Here is a tiny trained network, its code and every weight. The questions are about switching its units off for an input and a target symbol, where a switched-off unit gives its printed mean instead of its output.

import numpy as np


def w(rows, s, z=0):
    codes = np.array(rows[::2]) - 128.0
    scale = np.full(codes.shape[1], s)
    scale[-1] = z or s
    return codes * scale


def norm(h):
    return h / np.sqrt((h * h).mean(-1, keepdims=True) + 1e-5)


def f(y):
    return y / 2 * (1 + np.tanh(0.7978845608 * (y + 0.044715 * y**3)))


def softmax(a):
    e = np.exp(a - a.max(-1, keepdims=True))
    return e / e.sum(-1, keepdims=True)


def log_softmax(a):
    a = a - a.max(-1, keepdims=True)
    return a - np.log(np.exp(a).sum(-1, keepdims=True))


def net(x, mask):
    ids = ['βγδεζηλμξπστψω'.index(c) for c in x.split()]
    T = len(ids)
    res = E[ids] + P[:T]
    u = 0
    for l in range(3):
        q, k, v = (norm(res) @ M[l].T for M in (Q, K, V))
        z = softmax(np.where(np.tri(T) > 0, q @ k.T / 2**0.5, -1e9)) @ v
        res = res + np.where(mask[u], z, O[l][:, -1]) @ O[l][:, :-1]
        u += 1
        y = f(norm(res) @ A[l][:, :-1].T + A[l][:, -1])
        res = res + np.where(mask[u : u + 8], y, B[l][:, -1]) @ B[l][:, :-1]
        u += 8
    return log_softmax(norm(res)[-1] @ U[:, :-1].T + U[:, -1])


Q, K, V, O, A, B = {}, {}, {}, {}, {}, {}
E = w([
[151,141,178,118,161,66],'β',
[190,70,126,182,221,119],'γ',
[81,167,216,187,138,94],'δ',
[67,61,105,184,221,103],'ε',
[59,171,51,196,163,185],'ζ',
[83,10,193,151,157,76],'η',
[117,7,143,115,125,91],'λ',
[78,116,75,139,71,177],'μ',
[182,44,170,220,144,197],'ξ',
[225,241,116,107,40,41],'π',
[159,76,171,182,74,183],'σ',
[126,53,73,68,208,100],'τ',
[52,43,141,61,87,85],'ψ',
[149,94,146,105,47,152],'ω',
],0.016)
P = w([
[142,146,95,177,79,7],'0',
[136,131,80,168,81,45],'1',
[132,122,78,156,91,79],'2',
[126,119,100,136,105,100],'3',
[119,117,113,123,118,123],'4',
[113,113,125,110,122,143],'5',
[105,108,130,95,133,167],'6',
[97,111,147,87,144,179],'7',
[84,110,166,85,162,184],'8',
],0.013)
Q[0] = w([
[254,148,45,76,68,68],'L0H0',
[223,202,168,67,212,136],'L0H0',
],0.0079)
K[0] = w([
[197,195,84,186,85,4],'L0H0',
[137,193,125,144,221,64],'L0H0',
],0.011)
V[0] = w([
[201,201,187,169,176,76],'L0H0',
[170,3,218,95,62,119],'L0H0',
],0.0051)
O[0] = w([
[202,100,196,99,255,146,2],'L0H0',
[158,61,130,194,74,87,227],'L0H0',
],0.0089,0.0025)
A[0] = w([
[209,102,127,51,163,199,255],'L0N0',
[98,208,67,162,83,171,76],'L0N1',
[142,91,169,144,172,93,160],'L0N2',
[155,91,199,124,139,57,152],'L0N3',
[210,148,117,114,146,125,21],'L0N4',
[49,141,137,135,98,95,74],'L0N5',
[2,93,78,107,188,103,116],'L0N6',
[163,92,74,106,50,158,106],'L0N7',
],0.0096,0.0058)
B[0] = w([
[230,62,108,140,71,56,157],'L0N0',
[135,148,87,196,195,157,214],'L0N1',
[88,202,127,235,141,117,212],'L0N2',
[121,218,147,188,177,155,254],'L0N3',
[85,119,192,72,59,117,121],'L0N4',
[67,117,87,166,76,82,225],'L0N5',
[175,146,49,108,130,3,248],'L0N6',
[201,222,155,153,140,74,206],'L0N7',
],0.0069,0.0045)
Q[1] = w([
[162,94,96,89,98,205],'L1H0',
[148,165,97,250,94,52],'L1H0',
],0.012)
K[1] = w([
[124,133,137,165,118,46],'L1H0',
[122,24,164,2,93,219],'L1H0',
],0.0092)
V[1] = w([
[124,247,146,37,96,64],'L1H0',
[207,216,237,190,3,247],'L1H0',
],0.0053)
O[1] = w([
[140,255,96,165,94,32,133],'L1H0',
[206,178,74,186,82,184,251],'L1H0',
],0.012,0.0025)
A[1] = w([
[157,31,207,219,112,109,45],'L1N0',
[84,71,20,145,158,186,183],'L1N1',
[148,97,223,116,1,166,142],'L1N2',
[101,179,231,48,128,145,189],'L1N3',
[153,175,131,177,248,126,165],'L1N4',
[98,186,85,137,227,184,4],'L1N5',
[168,173,168,75,133,139,70],'L1N6',
[79,182,151,105,71,135,153],'L1N7',
],0.0083,0.0038)
B[1] = w([
[107,155,197,93,94,33,221],'L1N0',
[112,108,255,146,170,42,243],'L1N1',
[202,113,19,184,135,54,207],'L1N2',
[189,108,100,84,147,83,126],'L1N3',
[181,159,144,98,91,206,254],'L1N4',
[118,125,127,38,55,57,130],'L1N5',
[172,127,138,108,82,47,101],'L1N6',
[83,165,54,95,160,66,206],'L1N7',
],0.0086,0.0034)
Q[2] = w([
[90,188,119,176,97,2],'L2H0',
[150,111,100,220,60,120],'L2H0',
],0.009)
K[2] = w([
[172,61,74,44,67,63],'L2H0',
[146,94,2,137,100,199],'L2H0',
],0.0076)
V[2] = w([
[226,66,88,6,131,102],'L2H0',
[94,187,222,70,2,139],'L2H0',
],0.0068)
O[2] = w([
[184,177,100,204,138,1,3],'L2H0',
[149,171,220,66,31,72,93],'L2H0',
],0.01,0.0044)
A[2] = w([
[58,48,96,159,100,101,7],'L2N0',
[93,120,198,16,214,75,30],'L2N1',
[138,138,176,136,93,159,35],'L2N2',
[180,89,179,210,193,153,3],'L2N3',
[129,133,142,254,117,132,118],'L2N4',
[220,141,242,167,220,139,37],'L2N5',
[164,127,28,86,180,138,206],'L2N6',
[182,173,91,127,83,21,197],'L2N7',
],0.0098,0.0049)
B[2] = w([
[118,126,116,139,58,147,173],'L2N0',
[168,151,165,136,202,187,146],'L2N1',
[88,73,150,154,103,118,124],'L2N2',
[118,112,71,141,159,198,145],'L2N3',
[166,74,134,131,156,109,254],'L2N4',
[68,85,90,1,33,142,164],'L2N5',
[147,164,159,76,160,195,156],'L2N6',
[166,142,121,70,154,155,245],'L2N7',
],0.01,0.0071)
U = w([
[198,203,120,57,96,102,65],'β',
[136,98,132,65,63,16,127],'γ',
[83,116,2,114,63,172,79],'δ',
[138,66,73,96,227,72,135],'ε',
[229,138,58,174,99,145,113],'ζ',
[98,145,69,121,234,190,156],'η',
[208,226,66,102,100,111,100],'λ',
[137,139,112,34,245,168,140],'μ',
[113,69,231,124,111,70,74],'ξ',
[136,172,207,66,68,218,141],'π',
[28,96,43,62,65,126,127],'σ',
[105,13,130,84,128,210,70],'τ',
[89,169,216,170,118,164,255],'ψ',
[189,63,120,183,123,205,161],'ω',
],0.0094,0.0054)

Each question gives the input, a string of symbols that net reads in full, and the target symbol t.
The units are the heads (2 rows each of Q, K, V and O) and the neurons (one row each of A and B). Each row of codes is followed by its name. A weight is (code - 128) times the scale printed after its matrix; where a second scale follows, it is the last column's (O, A, B and U).
mask holds one flag per unit, layer by layer, with each layer's heads first. A switched-off unit (its flag False) gives its mean, the last column of its rows in O or B, instead of its output. The means were averaged over made-up inputs and are rounded, as every weight is.
A unit's drop is (log p(t) with every unit on - log p(t) with that unit switched off) / (log p(t) with every unit on - log p(t) with every unit switched off).
The circuit of an input: a set's keep is (log p(t) with only the set's units on - log p(t) with every unit switched off) / (log p(t) with every unit on - log p(t) with every unit switched off). Starting from the 12 units with the biggest drops (on a tie, the unit counted first), units are removed one at a time, each time the one whose removal leaves the highest keep (on an exact tie, the one counted first), for as long as the keep stays at least 0.8.
units of the circuit, in order: the units of the circuit, biggest drop first
most important unit: the unit with the biggest drop
k most important neurons: the k neurons with the biggest drops, biggest first
top k neurons in layer l: the k neurons of layer l with the biggest drops, biggest first
input δ λ δ δ δ δ η, target ξ: units of the circuit, in order : (L1N0)
input σ δ τ γ μ μ δ δ ω, target ζ: 2 most important neurons : (L1N2; L0N6)
input ε β δ ζ γ λ, target γ: 4 most important neurons : (L1N0; L0N7; L0N1; L1N2)
input σ δ η τ μ μ γ, target τ: 2 most important neurons : (L2N5; L2N3)
input δ δ σ ζ, target ω: units of the circuit, in order : (L1H0; L1N1; L0H0)
input σ δ γ ζ γ δ π β, target λ: units of the circuit, in order : (L1H0; L0N2)
input γ μ δ ψ δ, target γ: units of the circuit, in order : (L0H0; L1H0)
input γ μ δ λ ω ε, target ζ: units of the circuit, in order : (L0N6; L1H0)
input ε ε μ μ ε γ δ, target η: top 2 neurons in layer 0 : (L0N2; L0N6)
input ζ η μ μ ζ δ μ ζ, target σ: 3 most important neurons : (L1N5; L1N1; L0N6)
input δ ω ζ δ δ μ ε, target σ: top 2 neurons in layer 0 : (L0N6; L0N7)
input μ μ ζ μ λ, target σ: top 2 neurons in layer 1 : (L1N4; L1N0)
input ω σ μ π μ σ ε, target ω: units of the circuit, in order : (L1H0; L1N7; L0N5)
input μ σ ξ σ δ, target ω: most important unit : L1H0
input σ ω γ σ μ, target ω: top 2 neurons in layer 0 : (L0N1; L0N6)
input μ τ ζ ζ ω δ, target ζ: units of the circuit, in order : (L1H0; L2N4)
input β σ δ δ σ μ, target ω: 2 most important neurons : (L0N1; L1N1)
input δ μ δ γ, target τ: top 2 neurons in layer 2 : (L2N5; L2N3)
input δ ζ ε β, target μ: units of the circuit, in order : (L1H0; L2N1)
input ε λ γ σ σ γ δ ζ ξ, target τ: units of the circuit, in order : (L2N5)
input δ π δ τ ζ, target ε: 2 most important neurons : (L1N1; L0N6)
